Every row comes from one small tree of marks. The marks that hang from a mark follow it in brackets, in the order of their numbers. Every link used is in the known rows. Which tree was each row made from?
Each row is shifted at random along 8 fixed directions that mean nothing.
Known rows
Q_579{Q_793{Q_894{Q_862}}}: [  75  -43    4  100   16   69  -95   47   -6 -223  140   -5  -13   37
  -51  -78  125  -31 -194 -163 -233  276 -129 -101  -24  -95  140  119
   44  149  -37  183 -238   71  -79   67  -71    7 -107  227  119 -164
  -73   83   -2  -45  -28   81  -26  111   61   40  -52   23 -104]
Q_449{Q_88{Q_786{Q_366{Q_862} Q_538}} Q_452 Q_579{Q_793}}: [-194  179  -55  211  180 -246    5 -213  -13  -36  -28 -352  -70   36
  160 -164 -276  134 -313  205 -173  131 -156 -307  187  -20   15 -193
 -111 -241  280  163  -41    0  148   83  133  315  280  104  -41  254
 -106 -232  345   64  -46  142   70 -236   -5   95  198  167  -10]
Q_894{Q_449{Q_88 Q_793{Q_139}} Q_862}: [ 174    7  105  211  228 -158  -57  -75 -137   88  193  -63  -33  127
 -145 -112    4  236  -31  -63   73    8  -33   84  166  -15  -34 -227
   60  240  205    9 -332   22 -106  -17 -173   56 -166  108   55  -95
 -207   -1   19  -23 -114  175 -126  244 -157  -43 -190  369  -89]
Q_538{Q_366 Q_786 Q_862{Q_139}}: [ -74   96  228  204 -301  100    7 -166 -430  449   41  -58  121   33
 -216  -93  162   99  -44  305   54  293 -489   31  219  -95  156  311
 -134   50   45  241 -258   39   73 -187   15   -5   84   19  133 -142
  -91   94   72   15  295   40  217  -90   90   21 -184 -106  -72]
Q_862{Q_139 Q_829{Q_786{Q_538}}}: [  83  209  134   78  -13 -218  -39 -290 -130  282  213  134 -253  -66
 -181 -118   78  -15  -80 -132  -55  -41  -31 -142  142   75  -58  140
   55   61   44  169  -49   -4  110  127  102 -246  -14   -9  -22  -95
 -124  163  -68 -217  188  -33   18 -139 -423  -87  -22  155  -24]
Q_449{Q_88{Q_829} Q_452{Q_786} Q_579{Q_793{Q_139}}}: [ -59   16 -213   55   64    7 -213    4   10 -323   22 -261  313   -8
  216 -111   88  193 -282  223 -258  128  -81 -106  -84 -107  -67 -229
  -28 -433  204  -34  273 -152  -68 -194   89  143  153  -20    0   14
  -68  -61  351  -24 -104  113  235 -246  128  171  191  -91  172]
Q_829{Q_88{Q_449} Q_786{Q_366 Q_452} Q_862}: [ -93 -237   24  -15  386  318  235  133  353 -169   85 -131 -109  243
  119   61 -105  -93 -190  -28 -313   59  489   75 -377   93 -133  301
  362  279   24  114 -116 -409  115   81 -433  273  206   40 -170  282
  202 -218  -29 -241    6  353  -47   89  201   65 -558 -193   63]
Q_452{Q_366{Q_829} Q_786{Q_538}}: [ -49   96  147   19  -75 -108  154 -195  100  442  147   -9   -6   52
 -141 -157  101    9 -158  -46 -116 -258  131  -12  -77  164  -38   77
  -26  201  -64   70 -160  145   25 -162   75   89 -181  115   -9  185
 -233  134   12   12   76 -345  110   60 -223  -26 -189 -101 -112]
Q_579{Q_793{Q_139{Q_538 Q_862} Q_452{Q_786}}}: [ -16   50  -46   94 -479   69   10 -397 -304 -120   18  117  469  -40
    9  -45  201    5 -418  -71  -19  124 -440 -117  -64   14  134  303
 -291 -139 -343   86  -12  -41  -99  139  129 -186  102  105 -109 -286
  195  239 -213  -28  253   -1 -252 -249 -283  223   47  298  106]
Q_449{Q_88{Q_829{Q_862 Q_894}}}: [-148  -31   95  137  323  111  153 -188  110  -34  308 -104  -12  169
   86  -79 -125 -110  -75  -15 -136  176  -42 -153  -44   53  -13  128
  146  327   13  153 -359   -8    9  -60 -223  127  244  140  138   -1
   95 -222  -20 -330  125  189 -111  227   46  182 -347  -24   99]
Q_894{Q_449{Q_88{Q_786 Q_829{Q_862{Q_139}}} Q_452{Q_366}}}: [ -61  212  260  266  335 -139 -268 -309  -70  309  122 -183 -341   14
  -72 -272   21  149  -27  109   80  -88 -428  -88  342 -138 -215 -259
   33 -302  239   65 -178   67  -57 -110  353   57  198   60  286    9
 -402  -25  329 -108   30   13  205 -116 -234  189   44  272 -209]
Q_452{Q_786{Q_366{Q_862{Q_139{Q_793}}} Q_538}}: [  35 -203 -172  -92 -100   79  -71  142  273    2  -66  -65   60  227
   30 -205  -29   52 -418  -31 -444  -29  218  137 -420  -89   48  340
  397 -152  138  326  141  -47  181  241 -167   68  -53  -17 -252  270
  137   62   14   16   22    3  186 -228   59 -136 -309  -60 -151]
Q_452{Q_366{Q_862{Q_829{Q_88}}} Q_786{Q_538}}: [ 104  -52  -80  -78  138  101   50    5  223  -75 -127  -38  -83  -33
   54   -8  -69  -10 -170  -28 -123   72   16 -115 -138 -212 -136  -42
  143 -172  180  -19  179 -172   11  196 -217  -42 -138  -66  -23   56
   54  147   81  -19  -35  208  -73 -123  -53    2  -64   69   -8]
Q_829{Q_88{Q_786} Q_862 Q_894}: [-141  -12  388  141  103   27  120 -494  -28  342  428   77 -304   63
    9 -283 -151 -332 -159 -359 -170 -187   95 -279 -119  215 -200  239
   92  458 -168  240 -434  199   70 -146   90  113  175  356  122  -74
 -142  137 -200 -499  261 -242  -22  256 -343   10 -254   54 -140]
Q_139{Q_538{Q_786{Q_366}} Q_862{Q_829}}: [-222  404 -133  186  -16 -193  279 -167  -90   49  342   22  297  -31
 -127  -18  208   17  -19  248   -6  -27 -178    8   48  196   69  180
 -188  236  -88  -36  -75    9   89   14 -247  -21  276  -37  -47  167
  -13 -220 -219 -183    9   39  -34   91  -40  212 -204  -20  240]
Q_366{Q_829{Q_88{Q_449}}}: [  12 -126  -25  -88  171  294   96   54  154 -250   65  -99  164  183
   33  179  160    7 -154   56 -287  234  141   12  -53    5  -94   55
  170  112  183  -61   -1 -137   83   58 -318   29   44   19 -103  122
  128  -89    0 -241  -51  306  -40  182  192  141 -352 -282  226]
Q_366{Q_862{Q_829{Q_88}}}: [  69 -172  106   30  173   98  -48  -40  143  100   51   -8 -244   84
   22  -96 -106    2 -177  -79 -204  164  197   47  -35    2  -44  118
  199  250  123   90 -148   -9   57  -67 -180  -51 -153  206  132  105
   -6   77  -67 -133   35  -26  -11  131  -53  -66 -202   25 -126]
Q_452{Q_366{Q_862{Q_139 Q_829{Q_88 Q_894}}} Q_786}: [-108   99  -76  -42  140   51  314 -197   57   82  -18   11  284  -52
  -85   92  334 -102  -28   50  115   75  -16  -37   20  -34 -138  156
    0  190 -173  -85   69 -192  -18  233 -370 -219  147 -101 -166  108
  143  -93 -168 -189   55  183 -308   52 -219  181 -352   75  284]
Q_786{Q_366{Q_829 Q_862} Q_452 Q_538}: [-197   32  133   91  -77  110   72  -98  100  311 -571  -27   65  134
  117  -89  -40  173 -239  305  -77  115   25  122  208   37  -62  288
  -73 -328  239  -29  275 -244   96  -94  572   75  248   19 -140  176
  264  212  -96  -25  236 -241  319 -594   46   25  149 -116  102]
Q_862{Q_139{Q_538{Q_366}}}: [ 193  -80   73  -11 -195  144 -234  139   -3  -11  -81  168  162  155
  -73 -126  169  224  -15   85  -74   49   68  214 -166   92  -20  310
  212 -288  201 -148  398 -201   37  -97  145  -32   11 -109 -199  -88
   90  328 -186 -245   44  -92  370 -225   56  -11  -23 -125   77]
Q_538{Q_366 Q_786{Q_452} Q_862{Q_139}}: [ 102 -214    7  -18 -152  105  -93  239 -115  138   -5  -58  178  219
 -181 -106  149  107 -166  258 -217  298   -4  251 -211  -73  182  343
  186   81  250  320  -96 -138  152  -54 -308  156  -45 -109  -42  105
  -27   -2  132   76  150  163  250  -70  254 -103 -422 -281  -67]
Q_449{Q_88 Q_579 Q_793{Q_452{Q_366}}}: [ -16  -54  -99  297  -96  -46  -89 -230 -232  134  133 -344  -85   80
   13 -336 -370  316 -273  -41 -249  230 -319 -212   96 -146  166   -9
    6 -166   21  267 -266   33   93  -98  103  144 -225  188  161 -195
 -147 -174  439  146  227  157   33 -217  -41  -99   14  305  -73]
Q_449{Q_579 Q_793{Q_139}}: [-189  -10 -207  206  -42  -33   75  -20 -155  108  352 -453  -60  158
   52 -272  -73  233 -207   89 -565    7  -35  127   80  -78  204   52
   19  160  -29  320 -371  198  207 -167 -223   97 -140  195  199   86
 -228 -385  368    7   91  114  288  156  341  -54 -289 -114  -40]
Q_366{Q_829{Q_88{Q_449{Q_793}} Q_894{Q_862}}}: [ 141 -237  373   63  196  253 -125  -96  161   29  -94  183   31  135
   92 -100  -89 -112 -122 -136  151   45  242  -90 -152  144 -392   21
  225  120  263 -148   48 -197  -89 -174  244  268  200  136 -114  -37
  157  254 -255 -414   -9  -88   44   37 -186  -28  -69   33   70]
Q_88{Q_829{Q_786{Q_366 Q_452 Q_538} Q_862{Q_139} Q_894}}: [  48   12  234   16   56   57 -133 -121   82  291  -79  137 -433  150
   -6 -358   31   25 -178 -108 -286 -177   31   -6   57  -62 -229  282
  371 -434  249  332  223 -183  196  164  615 -102  376 -197 -108  -12
   31  182   88 -287  375  -56  337 -605 -164 -103   83   35  -11]
Q_579{Q_793{Q_452 Q_894}}: [ 289 -181  -64  -95  100  112 -195  402  102 -321   75   76   64  126
  -79   -7  246  223  -87 -155 -252  243  263  279  -98   48  172   32
   97  174  -31  -46  -13 -119  -90   49 -157 -103 -341   68    9  -18
 -156   77  -46  131  -74  113  -98  200  105   75  -66  -10  -31]
Q_366{Q_829{Q_88{Q_449{Q_452 Q_579}} Q_786} Q_862}: [ -41   12  130   69  179   59 -115 -303 -110   39   74  -86 -130 -200
  212 -172 -156  -15 -290  -84 -130 -198 -128 -314  310  -94 -464 -358
  -32 -422  381 -169  255   -7   74  -99  375   92  354   96   21   59
  -99  120  363 -298   29  -37  190 -229  -45   96  398  -50  204]
Q_829{Q_88 Q_786{Q_452} Q_862{Q_139{Q_538{Q_366} Q_793}}}: [  62  -73   23  164  177  200    0   80   14  -39 -100   41 -243    5
  227 -209 -247   43  -90  -76  -73 -140  -56  210 -129 -104 -226  196
  159 -205  153  -41  196 -415   96  -21  -15   55  189  -50  119   46
  160  135 -155 -404  139  221  311 -145  251   51   43  -20   39]
Q_894{Q_449{Q_793} Q_862{Q_139{Q_538{Q_366}} Q_829}}: [ 154  -27  -15  149  -56 -132  -68  -15  -26  -18   80   87  462   63
 -178 -126  249   57  -24  102  151   82   95   48 -316  189 -114  204
  180  135  183   11  100 -182  -20  -36 -194  136  155  -18 -259  -24
   78    4 -250 -289 -125   15   86  -83 -177  -66 -341   26  143]
Q_894{Q_449{Q_452{Q_366{Q_862{Q_829}}} Q_579{Q_793}}}: [  34  -32  145  273  307 -110 -216   57  183  277  -83 -203 -265  -93
   86 -288  -57  205   34  160  124  -98  340  187   96  156 -131 -216
  -17   85  144 -139  -88  -11 -140 -402  212  329 -133  329  254  445
 -443   -1  164  166 -281 -329  330  116  -53   54  102   61 -346]
Q_786{Q_366{Q_829{Q_88{Q_449{Q_793}}}} Q_452 Q_538{Q_862}}: [-121   -5  162  154   18  -21  170 -332  -19  327 -117 -131 -104  143
   -9  -90 -248    1 -387   93  -66  180  -46 -212   55   87  -96  128
  -28   95  269  365 -305 -133  247   57  223  348  217   79    2  167
    6  -11   40   17  188  123   71 -229 -155 -132 -146   18  -40]
Q_366{Q_829{Q_786{Q_452 Q_538} Q_894} Q_862{Q_139}}: [ -53  173  330  127  329  -77  155    6    3  517 -315   18 -343   23
   37 -116  103  164   95  132  124 -271   54  407  594   27 -216  -71
 -111  -33  213 -172  109 -175   85  -24  352 -162  214  -92   69  367
  -50   23  -81 -142  198 -146  182 -109   40  102  131   23   76]
Q_894{Q_449{Q_452{Q_786} Q_579}}: [  48  -51  -81  153   18  -11 -100  -74  -42    0  173 -199   67   81
  -64 -177  -56  132 -150   42 -210   32   75  -67  -93  -15   -5  -61
  123 -102  147   55  -60   55   24  -94 -154  185 -151  103  -47   11
 -162  -52  251   39 -102   67  122  -32   -7   10 -177  -30  -64]
Q_793{Q_139{Q_538} Q_452}: [ 245    2   47  -17 -129  130  -55  200 -148  -17  -75  103  105  255
 -135  -24  278  476   43   84  -97   70  -38  519  227    4  145  128
  -36  -94   -8 -222  144 -152  -56   40  -13 -368 -205 -160  -67 -101
  -14  125 -136   59  132  118  -58  -41   71  149  -56  197  151]
Q_452{Q_366{Q_862{Q_829{Q_88{Q_449} Q_894}}} Q_786{Q_538}}: [ 160  123  298  -70  579  106  158  311  398  164 -149   47 -265   68
  -43   74  210  234  341  166  279 -280  345  420  202   20 -344 -355
   56   49  222 -438  209 -249 -125   56  -94  -40  -19 -244  -12  493
 -243    8  -93    9 -260   97  -50  266   22  252  -97  154   15]
Q_786{Q_452{Q_366{Q_829}} Q_538{Q_862}}: [-166   -8  -29  225   41  107  -12 -189   30   85 -298 -149 -196 -101
  205  -98 -463 -123 -244  107  -23  296 -379 -288   55 -233    4   92
 -166 -232  283   80 -120 -185   47  -63  191  341  -33  224  375  -65
   23  259  168   41  153  118  298 -256  121  -15  187 -121 -200]
Q_793{Q_452{Q_366{Q_862} Q_786}}: [-100  110    3   32   35   93  144    1   41  155  -25  -25  281  -29
  -35    0  183   81  -48  106   63  -82  -59  168   74   24  -23  -16
 -200   75 -191 -313   17  -60 -161 -105 -116   -2  -80   73  -24   80
  -61   51  -23  116   16  -96  -92   71  -24  303 -102   31   52]
Q_829{Q_786{Q_366} Q_862 Q_894{Q_449}}: [ 162 -243  105  115  397  348   -3  298  236  -35   87  -90 -439  219
   25 -129  -53   83   74 -137 -250  -30  299  235  -51 -112 -121  109
  501   45  152   59  -75 -188   61   64 -233   50  -28    6   40  119
   -1  -99  135 -139   -1  293   99  115  328  -42 -326  -85 -121]
Q_793{Q_139 Q_452{Q_786}}: [   2  147 -186  -61  -31  -32   12  -67 -162 -145  271  134  296 -130
  -63   20  226    4 -104 -126 -109  -94  -90   -8   21  -30  -47 -113
 -216   35  -99 -252   74  -50 -117   33 -179 -188 -147   39   -8 -217
 -175  216  -17  -35   15   74 -101  130 -139  204   30   26  121]
Q_786{Q_452{Q_366{Q_829{Q_88{Q_449} Q_894}}} Q_538{Q_862}}: [  64   34  460   17  246   46  275 -123  122  461 -189   94 -154  197
 -144   18   52  114   84  112  302  -44  194  169  209  215 -169   24
  -74  304  182  -61 -220 -188    8   24  151  173   84  -89  -14  333
 -146  104 -204    0   86    6 -115  123 -230   95 -211  126   24]
Q_579{Q_793{Q_452{Q_366} Q_894{Q_449}}}: [  55 -116  154  183 -202  117 -135 -218  -72   58  -71  -21  168  -53
  -80 -125  127   63 -173 -196   -3  284  -20 -153 -160  114   99  331
  -73   69 -300  134 -202  -98 -191 -131  324   56 -222  405   71 -260
 -167  336  -99   84  122 -203  -70 -147 -270  -10  -29  138 -208]
Q_366{Q_829{Q_88 Q_894{Q_449}}}: [ 124 -103  152   44  172  188  233 -102   -6   90   17  -30   28  240
 -144   89  214   74   20  -47  -88  206  158  108  167   77  -50  123
  186  358   81   25 -236  -60   77   92 -285 -136  -80   30  -71   58
   75  -91 -166 -208   79  243 -257  255   -4   26 -445  -56  180]
Q_452{Q_366 Q_786{Q_538}}: [-151  233  -29  184   77   34   51  -57   93  125   58 -171 -221 -111
   89 -133 -140    3    4   31 -153 -156 -169  -96   23 -127  -56  -68
  -93 -211   30 -119   16   -8  -12 -150   81  149 -158  134  224  -13
 -231  176  138  -26   -2  -41  358  -22  130   96   95 -119 -198]
Q_793{Q_452 Q_894{Q_862}}: [ 290  -81  202  -92  194  109   36  472   82  -72  -89  248  308  334
 -322  132  398  422  203  101  166  233  265  584   67  133  199  105
   25  442  -46 -320  -65 -223 -258   43 -343 -219 -280 -145 -219  -29
   34  -33 -352  137  -79  123 -419  262  -31  217 -341  285  178]
Q_793{Q_139{Q_538{Q_366{Q_829}}} Q_894{Q_449 Q_862}}: [  79  -18   45   36 -260  -37   -9 -106 -255  -28   86   93  483  -54
 -183 -171  449  198 -126  -86 -116  -84 -280   -4   25  -85 -115   99
  -59 -216  163   36  180   37  -68  -27  225 -206  129   33  -91 -249
 -135  276   29 -225   55 -181  112 -249   23  -59   39  -37  258]

Which tree is each row?
[ 136  -50  328  -40  286   67 -277  -33  185  169   11  108 -320  184
  -26 -199   40   28 -154 -116  -28 -174  197   46   62   65 -402 -106
  321 -181  325  -11  157  -76  118  148  361  119  259  -50 -151  213
 -167  171   -4 -238  -60  -37  163  -44 -243  -24    8  188 -117] : Q_829{Q_88{Q_449{Q_793} Q_786{Q_366{Q_862{Q_139}}}} Q_894}
[  42 -361  130   14  237  370  -21  149  189  -73   28 -175 -195  182
  186 -139 -123  114 -157  -12 -383   57  273   88 -118  -86 -160   32
  299   10  270   99  -34 -102   70 -139 -109  174   27  148   50  233
    7 -118  212 -210  -22  163  190  126  276   16 -253 -181  -19] : Q_366{Q_829{Q_88{Q_449{Q_579}} Q_862}}
[-210  134  138  200   68   -7  245 -357 -146  512  390 -102 -342  -37
  -67 -328   81  -69  -62 -183 -208 -288 -235  -55  385  -27  -80   43
  -71  278 -165  212 -457  354  103 -130  183  -82   86  226  340   97
 -319 -115  205 -174  293 -213  157  214   -6   89 -132  -87  -51] : Q_452{Q_366{Q_829{Q_862 Q_894}}}
[ 185  109   19   75 -442  -79  -10 -446 -301   89  362  288  309   13
 -173 -251   62 -203 -298 -165   16  125 -354 -328 -157  114  -57  334
    6   21    3  350  -59  187   94  197  103  -69  268  -82  -67 -240
   71  285 -220 -296  277  -23  -99 -202 -408  -37  -22  103  241] : Q_139{Q_538{Q_786 Q_862{Q_829{Q_894}}} Q_793}
[  96  -82  -42  -31   94  125   19  175   61 -349   20  117  253  205
  -42  128   60  261  -40   52   53  221  -69  296  -64  -11  236  218
  -52  150  -59 -178  -50 -213 -122  217 -365 -148 -114  -53  -12  -80
  174   45 -311  -41  -85  282 -293  212  106  204 -200  286  139] : Q_793{Q_139{Q_538 Q_862} Q_894}
[  78  -15  187   10  302   95  103   35  -82  227  -46  208 -139   45
  -85  -35  142   21   64   16  201  -74  -12  234  313  -23 -198   38
   33  129  146 -101   -1 -279   42   82    3 -121  226 -193   20  115
   66  -15  -26 -221  180  171    1   35   30  146  -77  -28  193] : Q_538{Q_366{Q_829{Q_786{Q_452} Q_862{Q_139} Q_894}}}
[ 126    6  224   -1  -41  166   37  200 -114  270 -130  114  247  275
 -303  138  340  318  152  397  258  307  -33  433  179  104  192  247
  -10  254   91 -129 -103 -168  -34  -48 -252  -45  -47 -212 -128   52
   65   17 -218   94   40  167   -5  129   56  177 -361    9   94] : Q_538{Q_366 Q_862{Q_139}}
[ 212  163  -51   26  -68   10 -161   87 -144 -115  239  187   29  -84
  -66 -125   49   87    6   -9  -33  -86 -305  -42  119  -51 -118 -195
  -42 -327  396 -247  256   51   42   -4   63   73   54 -143   93 -168
 -200  345   61 -147  -75   95  344   -2  144  111  311 -142  108] : Q_139{Q_538{Q_366 Q_862}}
[ -65  -49  -41  128  199  -51  117  156   99 -193   91   70  230  -62
  -15  -49   41  101  -27  -97   23   82  146  131 -299   46   16  269
  -42  325 -179 -116    6 -406 -171  -69 -321 -113  -21  190   43  -58
  -18  -22 -195  -95  -16   -7 -238    1  -17  -39 -160  196   80] : Q_793{Q_139{Q_538} Q_452 Q_894{Q_862{Q_829{Q_786{Q_366}}}}}
[ 102 -148   55  271 -226  289 -190  -92 -205  -65 -149 -182 -326   98
  134 -115 -231   98 -307   26 -180  482 -545  -17  169 -320  245  240
  -48 -213   46  318 -300  -17   29   38   60    0 -148  229  449 -200
   18  214  155  146  178  285  163  -99  263  -29   95  108 -335] : Q_579{Q_793{Q_139{Q_538{Q_862}}}}
[-287  356 -108  107  -54    0  121 -445  -91   19 -125   80  316 -212
  111   28   -4 -190 -161  109  160   43 -350 -341  236   34 -158   66
 -374 -263  -32 -325  185 -128  -91   48  343  126  327   90  -35 -186
  142  332 -136 -214   93  -47  105 -290 -210  351  295  -24  257] : Q_786{Q_452{Q_366{Q_862}}}
[ 192 -124  147   -8   15   38 -168   61  112  158   34  137 -164  271
 -182 -132   94  182 -221   29 -159   56  174  306  -47   88   77  246
  253   47   81  180  -39  -69   84   55   26 -131  -92 -129  -88  100
  103    9  -66  -38  171  -67  -13 -204 -169  -12 -232  176    7] : Q_139{Q_862{Q_829{Q_786{Q_452}}}}
[ -92  123   98   65   19 -131  -20 -107   -4  239  209   63  -28 -142
   30 -206  -32  -33  -45  -39 -160 -272   97 -108   -3  166 -181  -73
  -78   34  281 -110   70   91   91 -349  279  184   17  195  109   66
 -290  281   14 -266   33 -378  488   41   32  -38  173 -350  -37] : Q_786{Q_538{Q_366{Q_829}}}
[  27  142  205  145  339    1  172 -212 -144  236 -124   87  119   21
  -37  138  100   81   92  127  519   50 -110  174  601   82 -185 -253
 -298  351   80 -355 -266  -98 -150   63   -1  -44  113   47  116   85
   -1   28 -217  -37  -82  172 -299  354 -144  262  -16  259  154] : Q_366{Q_829{Q_894{Q_449{Q_793{Q_139}}}} Q_862}
[ 303 -155   26  -39  -12  103 -121  290    7  -27  148   32 -150  269
 -110 -107   79  290  -71   -5 -228   32   35  406   17  -66  146   45
  165   57  212   20  -84   40   36   62 -294  -79 -266  -87  119   65
 -165  119   32   91  -40  168   96  223  198  -25 -186   38 -101] : Q_793{Q_139{Q_538{Q_862}}}
[-128   18  322  203  182  279  -42 -202   47  195  228 -177 -396  241
  -21  -85 -101   -5 -136  126 -185  233 -332  -22  233 -111   49  138
   86  138   11  321 -594  160   26  -68   66   85  130  215  382   44
 -113 -165  203  -60  129  167   90  158  126  243 -313   28 -278] : Q_88{Q_449 Q_829{Q_862}}
[-225  299   86  175 -148   41  346 -174 -242  235   73   18  516  -75
  -25  -38  337   45  113  276  152  -93 -320   56  285  190 -135   85
 -342   15   55 -270  151    8   52 -264  160   36  480  -78  -13   29
   33   16 -182 -336  173 -163  255  -44  211  267   52 -359  504] : Q_139{Q_538{Q_366{Q_829{Q_894}} Q_862}}
[ -42   14 -357  -14 -142 -178 -204 -222 -152 -160  189 -158  358 -314
  -17 -336  218   31 -344 -197 -324 -210 -239 -402  -92 -268 -218 -164
   40 -678  165   88  418  113   11  196  204  -10  125   32 -172 -157
 -283  175  495  -63  -73  -68  220 -449 -159  -27  219  -17  149] : Q_793{Q_894{Q_449{Q_452{Q_366{Q_862{Q_139}} Q_786} Q_579}}}
[ -18   34   33  276 -231   41  -93 -162  -82  176  223   -4 -124   33
   51 -341 -348  -89 -303  -55 -185   44 -246 -144 -243   17   30  307
   63  -25   90  287 -201   99  118 -155   91  310   35  240  248   -5
 -122  262  -40  -78  116 -114  347  -65   55 -136   28  -78 -271] : Q_139{Q_538{Q_786{Q_366} Q_862} Q_793}
